Here is a tiny trained network, its code and every weight. The questions are about switching its units off for an input and a target symbol, where a switched-off unit gives its printed mean instead of its output.

import numpy as np


def w(rows, s, z=0):
    codes = np.array(rows[::2]) - 128.0
    scale = np.full(codes.shape[1], s)
    scale[-1] = z or s
    return codes * scale


def f(y):
    return y / 2 * (1 + np.tanh(0.7978845608 * (y + 0.044715 * y**3)))


def softmax(a):
    e = np.exp(a - a.max(-1, keepdims=True))
    return e / e.sum(-1, keepdims=True)


def log_softmax(a):
    a = a - a.max(-1, keepdims=True)
    return a - np.log(np.exp(a).sum(-1, keepdims=True))


def net(x, mask):
    ids = ['ΔΩβεζλμπψ'.index(c) for c in x.split()]
    T = len(ids)
    res = E[ids] + P[:T]
    q, k, v = (res @ M[0].T for M in (Q, K, V))
    z = softmax(np.where(np.tri(T) > 0, q @ k.T / 2**0.5, -1e9)) @ v
    res = res + np.where(mask[0], z, O[0][:, -1]) @ O[0][:, :-1]
    y = f(res @ A[0][:, :-1].T + A[0][:, -1])
    res = res + np.where(mask[1:17], y, B[0][:, -1]) @ B[0][:, :-1]
    return log_softmax(res[-1] @ U[:, :-1].T + U[:, -1])


Q, K, V, O, A, B = {}, {}, {}, {}, {}, {}
E = w([
[90,185,72,150],'Δ',
[188,124,169,149],'Ω',
[117,147,102,7],'β',
[194,120,176,144],'ε',
[110,8,127,75],'ζ',
[150,202,181,121],'λ',
[57,89,126,29],'μ',
[176,180,163,119],'π',
[171,36,165,125],'ψ',
],0.019)
P = w([
[77,89,97,253],'0',
[203,50,11,128],'1',
[234,58,10,83],'2',
[135,172,197,176],'3',
[162,156,173,146],'4',
[177,155,166,124],'5',
[185,158,175,116],'6',
[199,162,168,97],'7',
[205,161,168,90],'8',
[208,165,169,81],'9',
[214,160,162,72],'10',
[226,169,159,62],'11',
],0.0066)
Q[0] = w([
[50,103,105,79],'head 0',
[89,2,146,117],'head 0',
],0.0091)
K[0] = w([
[3,155,96,27],'head 0',
[133,18,152,162],'head 0',
],0.0054)
V[0] = w([
[239,193,102,197],'head 0',
[166,3,202,194],'head 0',
],0.0071)
O[0] = w([
[17,34,84,63,3],'head 0',
[82,255,144,79,223],'head 0',
],0.0056,0.0016)
A[0] = w([
[203,100,132,206,177],'neuron 0',
[181,70,107,180,253],'neuron 1',
[75,96,125,150,74],'neuron 2',
[75,190,212,120,184],'neuron 3',
[63,22,146,127,144],'neuron 4',
[1,104,91,87,198],'neuron 5',
[130,143,146,107,185],'neuron 6',
[119,226,69,111,182],'neuron 7',
[174,86,109,164,18],'neuron 8',
[94,133,189,102,203],'neuron 9',
[139,150,132,123,43],'neuron 10',
[122,109,100,115,229],'neuron 11',
[137,122,120,208,136],'neuron 12',
[163,98,150,98,84],'neuron 13',
[196,89,67,180,9],'neuron 14',
[93,208,39,182,83],'neuron 15',
],0.017,0.0048)
B[0] = w([
[145,51,117,163,167],'neuron 0',
[214,126,128,145,187],'neuron 1',
[126,119,83,94,111],'neuron 2',
[148,95,96,139,216],'neuron 3',
[159,60,82,176,144],'neuron 4',
[192,69,85,197,148],'neuron 5',
[164,171,135,128,229],'neuron 6',
[156,57,133,181,202],'neuron 7',
[88,132,102,121,111],'neuron 8',
[161,167,155,116,240],'neuron 9',
[120,130,102,127,118],'neuron 10',
[149,145,175,166,200],'neuron 11',
[151,95,158,125,123],'neuron 12',
[72,173,103,133,253],'neuron 13',
[98,166,181,103,126],'neuron 14',
[3,177,149,69,147],'neuron 15',
],0.019,0.0057)
U = w([
[176,25,93,133,223],'Δ',
[148,208,160,2,226],'Ω',
[79,118,184,128,27],'β',
[100,140,63,106,1],'ε',
[98,146,52,104,16],'ζ',
[98,102,107,93,17],'λ',
[92,82,123,62,72],'μ',
[115,64,92,12,42],'π',
[70,141,107,147,91],'ψ',
],0.0098,0.004)

Each question gives the input, a string of symbols that net reads in full, and the target symbol t.
The units are the heads (2 rows each of Q, K, V and O) and the neurons (one row each of A and B). Each row of codes is followed by its name. A weight is (code - 128) times the scale printed after its matrix; where a second scale follows, it is the last column's (O, A, B and U).
mask holds one flag per unit, heads first, then neurons. A switched-off unit (its flag False) gives its mean, the last column of its rows in O or B, instead of its output. The means were averaged over made-up inputs and are rounded, as every weight is.
A unit's drop is (log p(t) with every unit on - log p(t) with that unit switched off) / (log p(t) with every unit on - log p(t) with every unit switched off).
The circuit of an input: a set's keep is (log p(t) with only the set's units on - log p(t) with every unit switched off) / (log p(t) with every unit on - log p(t) with every unit switched off). Starting from the 12 units with the biggest drops (on a tie, the unit counted first), units are removed one at a time, each time the one whose removal leaves the highest keep (on an exact tie, the one counted first), for as long as the keep stays at least 0.8.
circuit, biggest first: the units of the circuit, biggest drop first
k most important neurons: the k neurons with the biggest drops, biggest first
drop of u: that unit's drop, to one decimal
input β Δ Ω β β ψ ε π, target Δ: circuit, biggest first => (neuron 7)
input β ε β ε β Δ Ω Δ ζ λ, target Δ: 4 most important neurons => (neuron 3; neuron 7; neuron 15; neuron 13)
input ψ μ μ, target Ω: 3 most important neurons => (neuron 0; neuron 3; neuron 7)
input μ π μ, target Ω: circuit, biggest first => (head 0; neuron 0; neuron 3)
input μ β β β β ζ ζ β ε ζ, target Ω: circuit, biggest first => (head 0; neuron 7)
input ε Ω μ β β ζ ψ μ ζ β Δ, target β: circuit, biggest first => (neuron 15; neuron 7)
input Ω ζ ε Ω ε ψ β, target Δ: 2 most important neurons => (neuron 7; neuron 5)
input ε μ ε, target Ω: 2 most important neurons => (neuron 7; neuron 3)
input ψ ε ψ ψ μ, target Δ: 2 most important neurons => (neuron 5; neuron 3)
input ζ ψ β, target Δ: 2 most important neurons => (neuron 7; neuron 15)
input ε Δ ε, target Ω: 3 most important neurons => (neuron 7; neuron 3; neuron 5)
input Δ ε ζ β ψ ψ, target Ω: 3 most important neurons => (neuron 7; neuron 9; neuron 5)
input μ ε Ω Ω, target Ω: 3 most important neurons => (neuron 7; neuron 9; neuron 5)
input μ Ω Ω, target Ω: circuit, biggest first => (neuron 14)
input ζ ψ Ω Ω β μ ψ λ ψ π, target Δ: 4 most important neurons => (neuron 7; neuron 3; neuron 15; neuron 13)
input ψ β ε π Ω ψ β β β μ, target Δ: 2 most important neurons => (neuron 5; neuron 4)
input ψ ε β ζ ε β Δ λ, target Δ: drop of neuron 15 => 0.2
input ζ Δ β ζ λ β β ψ ζ ψ ε ψ, target Ω: drop of head 0 => 3.6
input β ε β β β ε Δ, target β: drop of neuron 7 => 0.2
